Below is a small trained network, with its code and all its weights. Each question gives an input and a class and asks what happens when units are switched off, that is, made to give their printed mean instead of their output.

import numpy as np


def w(rows, s, z=0):
    codes = np.array(rows[::2]) - 128.0
    scale = np.full(codes.shape[1], s)
    scale[-1] = z or s
    return codes * scale


def norm(h):
    return h / np.sqrt((h * h).mean(-1, keepdims=True) + 1e-5)


def f(y):
    return y / 2 * (1 + np.tanh(0.7978845608 * (y + 0.044715 * y**3)))


def log_softmax(a):
    a = a - a.max(-1, keepdims=True)
    return a - np.log(np.exp(a).sum(-1, keepdims=True))


def net(x, mask):
    res = np.array(x, float).reshape(1, 5) / 4 @ E
    u = 0
    for l in range(2):
        y = f(norm(res) @ A[l][:, :-1].T + A[l][:, -1])
        res = res + np.where(mask[u : u + 9], y, B[l][:, -1]) @ B[l][:, :-1]
        u += 9
    return log_softmax(norm(res)[-1] @ U[:, :-1].T + U[:, -1])


A, B = {}, {}
E = w([
[159,71,158,51,102,179,171],'x0',
[183,175,144,106,2,86,40],'x1',
[175,188,252,188,114,208,100],'x2',
[44,36,208,159,94,127,51],'x3',
[209,37,104,183,126,111,141],'x4',
],0.0035)
A[0] = w([
[47,81,167,144,80,140,77,79],'0.n0',
[62,127,118,187,136,154,78,84],'0.n1',
[142,71,180,16,64,197,222,141],'0.n2',
[108,147,92,178,182,165,130,255],'0.n3',
[182,198,111,110,120,123,204,75],'0.n4',
[98,92,205,190,172,88,254,57],'0.n5',
[38,236,142,51,112,130,133,118],'0.n6',
[71,108,104,135,102,86,143,57],'0.n7',
[212,75,112,190,120,81,144,81],'0.n8',
],0.0071,0.0026)
B[0] = w([
[156,138,148,103,163,55,185,220],'0.n0',
[176,114,139,143,106,82,155,173],'0.n1',
[109,120,79,255,133,81,74,252],'0.n2',
[99,144,65,201,100,166,114,224],'0.n3',
[138,143,208,112,83,45,219,178],'0.n4',
[118,161,161,75,105,155,155,194],'0.n5',
[226,76,121,145,231,152,85,251],'0.n6',
[130,164,115,104,97,126,140,146],'0.n7',
[187,90,162,128,239,147,67,190],'0.n8',
],0.0068,0.0035)
A[1] = w([
[84,94,1,49,118,66,92,88],'1.n0',
[106,213,205,249,120,103,103,186],'1.n1',
[191,103,104,115,98,92,47,103],'1.n2',
[82,100,66,211,116,121,145,109],'1.n3',
[209,159,97,95,41,72,41,116],'1.n4',
[136,222,107,142,228,67,155,148],'1.n5',
[149,160,103,144,128,169,191,254],'1.n6',
[77,116,125,128,247,153,155,66],'1.n7',
[28,54,216,103,156,103,86,169],'1.n8',
],0.0073,0.0026)
B[1] = w([
[211,122,86,109,44,199,69,189],'1.n0',
[136,93,8,91,99,148,128,255],'1.n1',
[91,238,160,95,227,181,147,192],'1.n2',
[56,197,134,154,178,159,153,183],'1.n3',
[29,97,170,137,135,185,228,203],'1.n4',
[143,66,154,235,114,87,133,219],'1.n5',
[76,136,187,2,55,75,65,172],'1.n6',
[185,165,253,54,136,193,144,179],'1.n7',
[191,198,133,138,67,74,187,179],'1.n8',
],0.0061,0.0062)
U = w([
[163,158,149,150,72,2,195,157],'0',
[199,133,154,145,208,155,99,153],'1',
[62,173,152,108,126,191,182,136],'2',
[99,137,52,205,142,127,124,156],'3',
[173,136,70,120,66,176,97,178],'4',
[88,139,125,119,146,77,113,95],'5',
[74,108,128,82,135,57,63,2],'6',
[75,132,139,90,134,63,42,27],'7',
],0.014,0.0055)

Each question gives the input, the list of numbers given to net, and the class t.
The units are the neurons (one row each of A and B). Each row of codes is followed by its name. A weight is (code - 128) times the scale printed after its matrix; where a second scale follows, it is the last column's (A, B and U).
mask holds one flag per neuron, layer by layer. A switched-off neuron (its flag False) gives its mean, the last column of its row in B, instead of its output. The means were averaged over made-up inputs and are rounded, as every weight is.
A unit's drop is (log p(t) with every unit on - log p(t) with that unit switched off) / (log p(t) with every unit on - log p(t) with every unit switched off).
The circuit of an input: a set's keep is (log p(t) with only the set's units on - log p(t) with every unit switched off) / (log p(t) with every unit on - log p(t) with every unit switched off). Starting from the 12 units with the biggest drops (on a tie, the unit counted first), units are removed one at a time, each time the one whose removal leaves the highest keep (on an exact tie, the one counted first), for as long as the keep stays at least 0.8.
units of the circuit, in order: the units of the circuit, biggest drop first
most important unit: the unit with the biggest drop
k most important neurons: the k neurons with the biggest drops, biggest first
top k neurons in layer l: the k neurons of layer l with the biggest drops, biggest first
input [-1,-8,-1,4,7], class 2: most important unit -> 0.n6
input [4,-7,-8,-6,7], class 4: units of the circuit, in order -> (1.n0; 0.n6; 0.n0)
input [7,2,7,-3,2], class 3: units of the circuit, in order -> (0.n2; 1.n7)
input [7,-5,-2,-6,-3], class 3: top 4 neurons in layer 0 -> (0.n2; 0.n0; 0.n3; 0.n8)
input [-6,7,-8,-6,-1], class 4: top 2 neurons in layer 0 -> (0.n0; 0.n2)
input [0,-4,8,3,-1], class 4: 2 most important neurons -> (1.n1; 1.n4)
input [5,3,5,8,4], class 0: 4 most important neurons -> (1.n8; 0.n0; 0.n6; 0.n3)
input [6,7,2,1,-5], class 2: 3 most important neurons -> (1.n4; 1.n2; 0.n8)
input [-7,0,-5,-7,-6], class 0: top 3 neurons in layer 1 -> (1.n5; 1.n6; 1.n1)
input [5,5,3,4,6], class 1: 2 most important neurons -> (0.n8; 0.n3)
input [7,0,8,4,-6], class 4: units of the circuit, in order -> (1.n1; 0.n2)
input [8,8,-1,3,-7], class 2: 4 most important neurons -> (1.n4; 1.n2; 0.n8; 1.n5)
input [3,-2,-7,7,-6], class 0: 4 most important neurons -> (1.n8; 0.n0; 1.n1; 0.n3)
input [-4,-2,-5,-1,8], class 1: units of the circuit, in order -> (0.n8)
input [-5,7,-8,-3,0], class 4: top 2 neurons in layer 0 -> (0.n2; 0.n1)
input [-3,-7,-8,-7,7], class 4: 2 most important neurons -> (1.n0; 0.n2)
input [5,3,7,2,-6], class 4: 3 most important neurons -> (1.n1; 0.n8; 0.n2)
input [7,-5,-1,-6,-3], class 3: 4 most important neurons -> (0.n2; 1.n3; 0.n0; 1.n8)
input [4,6,0,1,-4], class 2: top 3 neurons in layer 1 -> (1.n4; 1.n2; 1.n5)
input [-3,8,2,5,-1], class 2: units of the circuit, in order -> (1.n4)
input [-4,-8,7,-8,6], class 0: units of the circuit, in order -> (0.n4; 1.n6)
input [-1,-7,-8,-6,-2], class 4: 4 most important neurons -> (1.n0; 1.n4; 1.n2; 0.n0)
input [-4,-6,-6,-4,-7], class 1: units of the circuit, in order -> (0.n6; 1.n7)
input [-6,4,2,-6,-3], class 0: top 3 neurons in layer 0 -> (0.n4; 0.n2; 0.n8)
